Each row has a hidden value; after the row comes its grade, the name of the range that the value falls in. Each part has its own.
[-154  327   24 -190 -151   22   16  -20    0  103  -53   58  162   23
   -5   89   99  265  177 -319 -150   56    5   -6   27  188  117   97
  110  246  -93   87 -126  -72  166  -96   57   45  -41   44   -3   46
  -12 -175   47   21   20] : Rt
[  16 -291  -15 -118  166  -37  118  330  100 -232   53   -7  230 -113
 -130 -127  114 -183   70   58   84 -335 -224  172 -473  -64 -203  318
 -254  153 -211 -420    5 -160  228  150 -289  443  111   12  126    2
  462  133 -346  -48  107] : Tb
[  21  -39  -59  -60  -60 -171 -114  -30   27   22   29 -157   53 -116
    3 -212   33   11 -183  186   21  175   25    1   93    4 -131 -133
  174 -121   45  -72 -167   38   12   61   92  -78   49 -145   25  -52
 -113 -176  174   46 -340] : mp
[  23  150   21  -29  -87  -35   12   40   91   75   91   80  155   11
   33 -119   94  179 -106  -44   28  108  -38  -51  -79   34  -16   45
   90   82 -101   37 -105   15   34   -1   27  -45  144  -53   42   56
  -57  -89  149  -30  -59] : Tr
[ -23  541   86 -241 -266  -61   91   40  132  -22  -20  -69  323   80
  141   75  160  393   98 -238 -154   65   45    5   88  267   48  249
  271  275 -174   27 -242 -154   89 -316  -28   14  129  -21   25  119
   33  -39  191   79  -41] : Qf
[ -35   12  -80  116  137   10  -93 -123   93   81   -8  -26 -115   21
  -55  -42   48 -138 -102  -61  203  -78  -65   21  -56  -20  134  -34
   16   16   78  120   90    8  -20  172  -68 -125  -87 -142  -81 -144
  -84   81   73  -11   60] : lp
[-219  -28  201  197  -43  185 -189 -598 -186  158 -462  -44 -535   85
  -80    6  -65 -257  172 -207  203 -595  164  208  -99  199   91   -5
   55  298  343  402  459   -9  179   73 -301 -105 -431 -159 -300 -302
 -140  316   59  -10  271] : Rt
[-144  124 -164 -309 -182 -175  128   65  121   29   -4  205  104   13
  -39 -196  112  108 -274  -23 -439    5  177 -195  -98  -32 -145 -159
 -282  110  -23  -44 -321  267  200 -401  215  151   61  553  167  268
 -160  232 -254   39   -9] : qq
[  -3  123  131  -80 -178  -83  -45   -2   31   35   -3  -55  141  -44
   48 -143   45  186  -27   -9   24   75   20   27  -44  100 -108   99
  182   92  -48   21 -110  -54   65  -61    7  -19   96 -135   46   -7
  -28 -166  233  -14 -186] : mp
[ 116   67   23   10  -41    9   44   14   52  -52   21  -97  103  -80
  -48 -183  146  -84  -89   65    6   79  -22   78  -91  -38 -156   59
   69   67 -113  -61  -10  -21  109  194  -32   47   32 -173  -58  -66
  146  -33   60   86 -150] : Tr
[ -21   20 -171 -166   62 -133  -46  127   69    3   85  -74  181  -84
  -26  -41  105   54   -9  -19  -44  135 -124  -24   36   -3  -17  -24
   34    2  -77 -176 -189  -55   88  128   62   97   43  -41   39   -3
   46 -154   11   84 -145] : qq
[  21 -119  -57  130  121  -94 -150  -49  142   52   72  -50  -69  -11
   10 -155    0  -97 -238  127  302  -19  -94    7  -83  -71   42  -42
   53 -100   73   50   17   22  -97  145  -58 -157   67 -202   11 -109
 -128   32  165  -63  -67] : Tr
[ -27 -327 -168 -147  102 -109  -94   67 -175   22   -2  -57   77 -191
 -108 -143   63  -54  107  133  -50  -19 -143   47  -27   11 -214 -143
   10  -20   -7 -351  -64  -34  240  348  -38  254  -19  -76  -16  -47
  105 -238 -106   80 -190] : lp
[ 130  159 -217  208  157  106   60 -111  129   52   85   40  -64   98
  -57  -35  179 -150 -227    1  139   -6  -44  -10    2  -20  187 -112
   93  -29  -63   83   86  114  -59  230 -107 -193   37 -117 -194  -34
  -64  179  -33   39  176] : rg
[ -20 -145   13   19   70 -104 -136  -40   79  -45  -34 -195  -38 -110
  -38 -157    8 -177  -97  121  202  -53  -63  116  -79  -44  -79   35
   43  -32   74  -48    7  -75   26  158  -66   -9  -57 -231   14 -184
   38  -16   95    9 -199] : Tr
[ -36  -46    3 -104  -97  -80  -26  -16  -76   66    5   11  107 -107
  -25 -192   61  111  -36   83  -61   80    6    1  -17   68 -164  -92
  108   35  -14 -112 -127   30  149   69   45   52   42  -48   45   15
  -50 -197   54   -4 -243] : Tr
[ -31  437 -225 -244 -129  -20  206   57  132   12   25  150  207  127
    1   58  236  206  -73 -223 -383   20   84 -131   45  122   90  -21
  -37  207 -184  -27 -247  118  160 -272   59   93   94  361  -28  260
  -27  195 -205  126  198] : rg
[ -63 -191   39 -135 -134 -108 -130  -30 -232  156  -25  100  104  -78
   49 -151  -14  316  134   79    3  -62  -63  -13  -24  198 -198  -86
  206   79   14 -180  -82  -23  194   83  -76  124  147  -79   30   79
 -108 -313  148  -53 -144] : Qf
[  97   70  119   -1 -137  -23   63   41   47  -27   38    6  161  -20
   25 -208  100  109 -104   85   45  -22    9   49 -165   68 -172  123
  134   95 -123  -64  -50  -13   77  -19 -107   29  181 -115   23   43
   63  -21  113  -34  -90] : mp
[ 104 -330 -251 -294   10  -38   87   99 -391  -70 -104   20  188 -149
  -92 -107  210   37  331  161 -352 -285 -124   85  -42  176 -442 -125
   30  184 -168 -667  -23  -43  516  360 -285  605   91   90 -178  157
  342  -62 -364  251   46] : lp
[-190  100  233  137 -133  125 -100 -600 -160  112 -430 -135 -416   26
  -52  -96  -16 -203   68  -84  105 -428  260  197   19  242   -7  -66
  177  246  344  333  297    9  159  -50 -208 -177 -423 -177 -224 -288
 -185  277  105    8  -18] : qq
[ -20  -13   11   34  -28  -95  -93 -124   48   28  -24 -119  -28  -50
   11 -173   19  -26 -167  140  146   -3   32   51   24   58  -42  -70
  175  -49   92   16  -57   11  -12   15  -33 -138    1 -179    7  -93
 -134  -27  148  -28 -217] : Qf
[  58  160  143  184 -127   98   20 -326   -6   55 -163    9 -166  123
   53 -138   76  -18 -120   30  152 -316  139   91  -86  179  -30   31
  209  172   80  195  193   52   41  -70 -275 -165    3 -152 -180  -51
 -121  310  144  -22  138] : Qf
[  23   37  -82  -12  -70 -149 -139 -126   92   56  -40  -78  -95   23
   48 -152   25  -18 -236   85   23   -2   71  -54   50  -15  -53 -111
   66  -38   96  100  -60  100  -14  -53   25 -111   48  -24  -59  -13
 -190  110  186   83  -52] : mp
[  18  181 -163  -95  -25   24   90   77  -11  133  119  219  202   61
   -8    2  167  266   16 -148 -125   75  -83 -118  -20  109   66  -55
   73  123 -174  -75 -122   62  123   62   -1   56  167  101  -37  175
  -47 -109  -33   15  134] : Tb
[   7  160  -77  -73  -47    2    0   14  -55  174   86  180  187   72
   69   21  115  361   98 -144   -2   22 -118  -93   16  188   63  -13
  198  150 -117  -50  -81  -25   95   68  -74   12  183  -40  -42  130
  -95 -161  138  -10  100] : qq
[   4  186  -77   26  -27   99  111 -103  -36  121    8  171   47   77
  -37  -39  155  119  -23 -105  -51  -70   13  -37  -37  146   67  -75
  111  145  -72   24    8   86  113   45  -91  -39   39   35 -104   77
  -79   46  -52  -13  137] : Tb
[ 167   -8 -174  167   63  -89  -98 -166  150    9   -7  -78 -187  104
   53 -161   74 -175 -363  193  166 -147   36  -34    5  -53   -9 -130
   72  -96   83   83   76  142  -99   51 -153 -176  115  -93 -176  -23
 -168  361  134   97  135] : mp
[ -41  270  156   46 -114   40   66  -96  141   33  -17   16   64   47
   16 -107   85   76 -116  -94   97  -33   63   43 -118   97   49  133
  110  159  -25  173  -23  -14   11 -134  -49 -140    5  -93   33  -41
  -59   79  127  -85  -49] : Tr
[-122  170  104  -75 -117    8   32 -141   -9   31 -109  -80   39  -77
  -62 -113   79    9   11  -70  -61   11   99   82   -3  122  -48    7
  113  142   46   56  -67  -24  141  -45   33  -32 -163  -71   15 -103
  -27  -62   33   -3 -229] : qq
[  40  -84  -32  156   43 -120 -227 -208  162   25  -74 -187 -272   -4
   -1 -200  -27 -282 -328  138  238  -56   52   26  -25 -142  -19  -83
    3 -109  195  223   99   86 -103   93  -10 -211  -69 -188  -98 -198
 -172  197  240   59  -67] : mp
[ 291  -59 -252  164  160  -62  -29   37  201  -64  126  -25  -33  104
   54 -139  153 -173 -334  207  192 -125 -125  -32 -106 -135  -38  -22
   -3  -79 -103  -85   79   86  -75  219 -227  -30  273 -115 -173   48
   34  353   50  125  244] : Qf
[  53 -129   16   99   30  -56 -104 -121    6   -4  -39 -131  -66  -54
    2 -186   25 -108 -124  188  220 -113  -23  103  -50   37 -100  -27
  163  -36   70  -47   60  -20   15  156 -158  -69   25 -258  -63 -125
  -33   25  130   -7 -131] : Qf
[  62  -75   54   -6  -48  -39    1   -7  -25  -36  -13  -55   89  -64
    0 -186   77   15  -37  139   84 -104  -33   98 -118   78 -180   56
  135   64  -52 -151   -7  -46  115  100 -161   77  101 -165  -12  -21
   81  -26   49   -5 -116] : Qf
[ -22  494  133   16 -192  233  182 -215  -20   53 -152   61   46  112
  -33   53  202  111  136 -310 -119 -122  125   97  -36  246  102  147
  184  363 -119  207   97  -29  186  -62 -136  -39 -107  -43 -188   -5
   67  107   -5   47  170] : Rt
[  62  114  -86 -181 -258 -129  124   81   68   48   56  264  147   85
   58 -245  128  250 -283   64 -322  -28  134 -196 -152   14 -231  -82
 -112  114 -130  -54 -217  256  154 -317   53  126  309  395   66  347
 -134  202  -59   33  116] : mp
[ -71    2   96  -10  -29    3    3   -5  -26   74   44   -4  127 -134
  -81 -173   56   56   -7    4   77  135  -40   57  -85   49  -62   -3
  122   41  -24  -33  -73  -35   94  149   55  -31  -40 -176   83 -100
   -6 -286   84  -95 -295] : qq
[-153  322  163  -39 -186  -10  -42 -286   82   45 -211 -130  -95   38
   28  -44   35   19  -35 -155    3 -107  183   78   46  166   59   69
  144  201  142  277  -11  -32   60 -239  -11 -161 -198  -69  -39 -128
 -143  143  170   19 -100] : Tr
[-121  489  351 -106 -291  119  116    9  119   84  -46  127  214   44
   -1  -21  108  283  134 -444  -86   69   52   18 -245  108   32  372
    3  425 -162  311  -31 -111  158 -196   76   22  -37    0   82   -3
   88 -105  204  -70   21] : qq
[  21  184  -46 -103 -127    1  111  119   80  123  127  293  188   57
  -13 -132  149  233 -121 -154 -189  115  -18 -172 -190  -36  -60    8
 -127  173 -187   47 -126  141  139  -47  109   87  189  225   52  207
  -44  -12    3   -5  121] : qq
[ -14  -99   97  -26 -112 -114 -133  -17  -54  103   23   -4   70  -77
   32 -203  -23  175  -51   94  117   50  -27    1  -63   77 -143  -15
  181   -5   24  -27  -72  -13   46   51   -6  -32  122 -168   58  -20
 -113 -254  255  -73 -211] : mp
[ -58  360  201  -84 -212   34  127  -42   49   11  -23  -19  239   -1
   41  -70  122  257   45 -115  -18   33   67   79  -33  241   -8  177
  265  221 -104   35 -135 -103   95 -184  -50  -57   37 -122   66   10
   12 -104  128  -68 -179] : Tr

Part 2:
[ 338 -137   39  193  207 -195 -497 -403  180    4   64 -420   46  234
   83   23 -240 -279  625 -139  -76  -23 -170  201 -217 -165    5 -388
  267 -277   43 -163  -55  -47  -32 -331 -219  -45 -239 -295 -245   14
   27 -300  689  -93  266] : V
[ 103 -109   92   30 -268   81 -234 -179  173   87  -75 -157  300   36
  -16  -14   91  -75  181  238   13   92 -175   14   98    5 -144   71
  134  -91  126  -77  152  108  -11 -144   19  -87  -10    9  -93  -54
  121 -124  300  108   -5] : D
[ -98  201  -99  137 -247  222  144  300  118  264 -256   34 -197  245
 -157  120  386 -105 -246 -148  305   53 -294   -6 -127 -215  -89 -221
  379  -70  -80  -91   93  172  -47  223 -170 -278  -99  191   19  129
    9 -126  164 -342  -29] : J
[ 217 -117 -171 -242  -67   -3 -133 -181  200  169   -1 -163  -94   -7
  264  -37   89   45  324   36  100   84 -396   61 -125  -91 -111  266
   27   -9   75  102   96  165  -31  -94   74  -74   53 -130   68   15
  186  -20    1   36  -75] : V
[-196  -29  -63 -220 -205  -68 -156 -129  158 -109   30  120  380   88
  -22  -84  420 -129  298  460  -84  270 -174  312   71 -250  -71  -44
 -208  258   80  427  262  188 -284 -121  102  -51 -213  -33 -157 -193
  135  234 -315 -136  -85] : J
[  65  259 -409   48 -108  437 -242  -62   46  314 -601  -22  -42   79
 -275  123 -206 -259 -140 -187  361   74 -240  172  -24  228 -126 -177
  357  143  137 -352  -41  260  249 -185   99 -104   55  198   45  119
  -79  -27  358 -170   13] : J
[ 416  122 -394  -64  141 -141  -49   12   97  376 -198 -294 -338  248
  207   65 -226  -56  246 -472   59 -215 -376   65 -284   14 -165   29
  381  -46  -37 -144 -446  -29   59  -79 -314  -95  133  -84  313  155
  -39 -289   29   20   38] : X
[ -48  208 -423  -60 -189  511   84  316   68  350 -338   14 -307   15
  -82  128  146  -59 -265 -283  465  119 -299   46  -73   -4  -73   28
  294  108   40 -156   60  349  165  106  168 -122   92  122   32  223
   74   14   40 -288 -141] : R
[ 319   11  -40  -86  266 -385 -274 -120  109  141  -14 -274   52  393
  123  -14  -17 -220  372 -278   -4 -133 -238  250 -301   -4 -116 -266
  237  125  -23  -13 -237 -215 -190 -174 -228 -104   44  -79  229  -91
  -55 -185  -94   29   65] : R
[  89   -5   15 -194  200  111  -78  120 -140   -2  258 -234  298  -13
  265  -20  -79   67    7  -14  -83  -25  249  155   74 -103  129  187
  -27  194  363   30 -109  -64  -48  -58  176  218  113   20  -89  -48
  -70  -57 -220  303  -21] : R
[ 163  -26  -41   24  257  113 -462 -122   59  -22   76 -250  175  141
   23  -37 -303 -299  405 -366   93  -26 -161  145 -214  185 -119 -255
  235  102  165 -200 -366   16  187 -303   63  228  104 -247 -183  102
    4  -95   75   66   76] : D
[ -53  -77 -101 -403   67 -199   34  229 -132    8  326   53  288  -79
  347  -56  424  177   87  365 -320   90  311  127  141 -397  114  397
 -262   46  212  405   57 -117 -496  159 -148   -5  -11   98  -15 -226
   88   57 -362  206  -45] : R
[ 118   23  157  124 -343 -213  -59   79  364  284 -191 -208  -84  373
  -91  -17  399  -80  -29 -190  260  -73 -552 -155 -179  -35 -284 -180
  358 -274 -266  -81  187   33  -72  172 -251 -397   60   62  208  -10
  232 -169  214 -194  -94] : C
[  62   66   53   81   70 -145  -47  152  -50   93   27 -112  195  285
   27   42  180 -137   62    4 -135  -77   81  167  -53 -213   -2 -224
  210   22   57  -12 -162 -169 -275   40 -352 -115  -97  121   13  -74
 -117 -219   56    9  116] : J
[ 219 -121  242  -88 -167  -85   31  299  154  316   76 -510  154  174
  323 -100  192  260 -291 -191  233 -218 -191 -126   20  205  -43  278
   80   60  -60 -123  224  -95  -35  164  220  -98  426   14  342  -81
  243  -65 -229  221 -266] : D
[-318   84 -497 -517  -87  256  116  289 -112    0  121  276  154 -279
  271  -69  318  210  -17  354 -129  243  105  152  181 -286   90  537
 -395  289  252  514   26  301 -192  112  207  204    0   -8 -145  -37
  151  394 -682   -6 -198] : X
[ 138  -22 -134  -56   74  164 -307 -158  181  167  -75 -244 -183    3
  143    0 -111  -23  159 -231  292   36 -314  -13 -199  -27   21  -29
  147 -180   68 -149  153  218  144  -76  164  -18   49 -175 -117  113
  176    8  379 -153    0] : P
[  69  -30   60   72  -65  330  148  448  -79  268   29 -287  118   98
  254   -6   48  126 -266 -172  159 -176  -59   -9   10  178    6  153
  182  275   70 -239 -187   -2   46  118  101   87  307   31  138  120
    5 -122 -245  167 -122] : V
[  -5  224  -19  164 -167  454 -208  -88  117  377 -723  -72   35  201
 -203   80  -59  -82 -518  -99  597  -34 -379   -6 -150  385  -19 -215
  401  170   36 -504  282  166  239  -61  293 -170  131  263  229   53
 -113   44  389 -201  -54] : V
[ 183 -149  233  -62 -215  -83  -37   17  354  142  172 -352  -47  202
  196  -61  298   62  145 -177  273   -3 -507 -114 -182  -82 -170   84
  184 -113  -68   44  236   98   24   59  157 -129  130 -166   72   36
  278 -119  -72   -7 -186] : D
[ -98 -146  152 -419   38 -352 -397 -177  141 -169  353  -48  389 -105
  215 -153  401  139  174  359 -145  206  176  -39   78 -379  127  250
 -337 -342  193  417  550  -30 -358   64  120  -27  -86  -55 -245 -340
  324  229   69   70  -59] : R
[-143  120 -228 -345  207   66  -76  -15  -58 -115  233   48  -14 -104
  193   23  201   75   54  139  -45  243  213  196  -14 -625  288  109
 -186  -99  335  375  292  160 -188   74  137   73 -296   16 -351  -71
   18  159   10 -148   42] : C
[ 158 -134  193  -87 -138 -238 -109  152  101  295  -26 -235  197  115
  259  -96  296  204 -160   75   12 -171 -106 -209   -1   96  -78  277
   67 -202  -78  -92  157 -185 -251  206 -191 -220  281  113  301 -170
  217  -87   91  204  -95] : V
[-179   75  109 -129 -163   98 -145  -83   58  -38  -61   39  407   32
  -33  -52  247   20 -146  356   30  147   16   78  119 -151   45   50
  -81   67  226  144  333  108 -104    4  181  -11  -93  167 -129 -169
   24  157  -19   21  -58] : C
[ 143  141 -307  -86 -189   24 -162  217   90  459 -458 -115  -26  117
  -82    0   65  -49 -243 -251  237 -109 -240  -63   16  310 -241  100
  245  -52  -99 -250  -44   35   12   99 -167 -267  342  232  354  -26
  172  -22  131   -5 -122] : J
[ 508   -5  174 -115  164 -135 -382 -506  252  147  -67 -356  -24  208
   97    8 -299 -118  296 -355  234  -93 -442 -107 -342  117 -237   33
  450 -198  258 -274 -116  -90  252 -252   51  -39  178   -4  185   27
  -66 -341  329  326   44] : D
[ -50  108  -51  257  -70  319 -117  200 -210  284 -424  -25  339   93
  -73   93  -13  -56 -378  226   -9 -100  249   99  151  154  115 -123
  241   96  109 -411  -52  -81 -141   14 -215  -99   10  311   47  -47
 -195 -134  444   14  148] : V
[  23   40 -215  105  110  168 -169  276 -157   73   35 -232  357   92
  114  -39 -286 -120  152 -140 -212 -162  164  211   99  186  -11  -82
   71  277  112 -128 -554  -17   36 -170 -114  293  136 -164 -114   81
  -48  -59 -206  135   48] : X
[ 452   23   30 -106  194 -158   41  100   55  254  159 -451 -159  254
  301   26 -114   31  107 -494   86 -232 -205   -2 -225  -61 -113  113
  348  -20  133 -134 -311 -167   47   29 -130  -40  249   17  271   79
  -50 -373 -106  290  -26] : J
[-164   65 -503 -427  -69  -79  -30  372 -234  184  -93  226  372 -170
  181  -98  293  126  -86  404 -369   45  327  171  323  -41  -15  481
 -355  203  109  318 -145  -26 -446  149 -278  -25  161  231  146 -247
  141  266 -450  172  -94] : C
[ 221 -217 -296  -26  -19  -84   13  356   54  280  195 -339 -133   78
  388  -51  106   11  434 -180 -130 -128 -216  152  -34  -39 -106  118
   10   71 -199   50 -323   53 -217   34 -301  -55  178 -305   70  107
  294 -127 -171  -29  -45] : P
[-147   22 -198   33 -334  242 -102  105  -42  198 -371  181  391    1
 -134   32  267 -110  -67  490  -72  129   15  166  230   73  -95   52
   48  191   60  -54   46  113 -231  -52 -157 -152  -45  224   10 -103
    9   31  116  -36   10] : D
[-226   50 -110 -270 -268  277  -56 -218  128 -114  -39  205  291  -82
  -48  -17  312  -54  139  513   57  378 -185  243  117 -299  -30  143
 -157  260  308  362  345  368  -61 -132  341   30 -236   71 -252  -80
   42  231 -221  -73 -105] : J
[ 474  -22  159  -23  318 -494 -292 -300  229   53  249 -498 -181  344
  225   -5 -132  -99  454 -459  -23 -163 -254  -10 -376 -330  -55 -199
  332 -451   63  -27 -101 -201  -28  -72 -303 -117  -81 -167    6   -8
   25 -382  401   75  162] : C
[ -69  -55   50 -310  263 -301 -266  118  -88  -33  210  -67  436  100
  279 -134  259   62   38  163 -169  -24  245  176  -24  -91  156   64
 -243  165  105  245   83 -230 -423   34   -4   72   73  -11   44 -296
   70  196 -360  110  -35] : D
[ 345 -193 -224  -70  -28  -87 -100  222  -34  282  104 -352  136    7
  309  -43  -79   12  322  -79 -238 -157    1   85  122  129 -164  306
   75   22   16  -99 -389  -96 -141  -67 -304  -17  281  -98  149    5
  176 -246  -26  314   -8] : D
[-117 -117  -75   45 -538  107 -215  175  219  244 -312  -80  403   67
 -123  -99  352  -76  -36  288  120   79 -275   60  237  315 -232   35
  -32  142 -207  -42  271  198 -127  -32   59 -201  174    2   78 -123
  369  173   -7 -128 -203] : D
[ 159  137  -34  102   75  435  -99 -115  -34   93 -143 -222  114  120
  -36  121 -303 -170   -1 -145  202   16  -74  215  -57   19   18 -149
  356  252  368 -290 -154  124  265 -250  234  138  -26   77 -111  151
 -264 -223  173  104   74] : R
[ 147  -90  -74 -312  296 -236 -274   25   72  127  182 -275   -3   69
  407 -126   41  112  176 -209   69  -98 -125   58 -209  -16   82  117
 -124   17   10  108   46  -64 -172   27   83   44  220 -197  112  -96
  212  142 -203   36  -82] : P
[ -87  -95   37 -106  134  124 -160  108   61  -49  292 -147   90   27
  258  -82  126    7  210  -77   89   51 -121   84 -143 -141   84  -40
  -71  103   88  121   10  135  -55    3  185  179   32 -263 -240   56
  158  125 -198  -85  -55] : P
[-181   43 -227 -159 -197   76  -83  363  -87  156 -121   66  417   -8
   -3  -84  275  -19 -136  228 -111   35  130  150  262  113  -84  152
 -150  254   28  110  -45   48 -242   81  -83  -28  174  157   54 -153
  157  198 -322   51 -128] : J
[ -51  114   83 -360  194  -24 -402 -208  162  -85  105  -53  100   13
   37  -80   88   -7  -44 -196  298  142 -112  -89 -208 -142   38   25
    3 -185  280  118  328   85   93   11  360   80   55    9 -156 -101
  129  206   25  -10  -92] : J
[ 395  -96  175 -247  252 -329 -323 -383  216  -74  382 -359   20  133
  248  -60 -118  -69  538 -268  -35  -11 -235  -26 -262 -254 -135   84
  171 -281  275  105  -99  -89   52 -161  -25   59   31 -171  -78  -31
   71 -254  102  298   48] : J
[ 231   -2 -454  115  -34   30   82  295  -18  253   55 -282 -257   95
  157  100  -18 -111  355 -210 -197  -50  -40  218   37 -328  -46  -35
  209 -145  -54   -9 -346  107 -121   16 -483 -122 -127 -125 -120  179
   95 -321  261 -139  130] : C
[-302   17 -145  -55  -94  322  -46  146 -161   -4  -56  231  342 -111
   49   27  310    5  -75  538 -133  210  247  198  178 -258  179   71
 -131  156  214  131  146  139 -296   34  -22   32 -220  127 -270  -82
  -41  139   49 -103   65] : V
[-286   89 -574  -80 -152  516  -80  551 -183  234 -253  179  165 -160
  -56   15  162 -100 -163   59   63  131  139  199  222  175  -15   93
  -63  319   20  -52 -171  262  -91   51    8   68  147   52 -123   77
  157  244 -179 -199  -97] : D
[-350   90 -176 -113  -56  342 -302  366 -214   50 -151  133  604 -140
 -106  -68  123  -53 -339  226  -16   91  418  112  312  234   85   55
 -167  238  193  -65   36   60 -127   25  153  156  180  174 -174 -152
   92  313 -113   33  -76] : R
[-215   -2 -269 -229 -131  156 -156  212 -226  -15  -19  240  693 -143
  -19  -86  155 -118  127  510 -385  136  322  273  380   92 -124  243
 -244  411  266  196 -305   31 -281 -106 -136  153  101  168 -100 -186
   17  174 -429  283  -32] : J
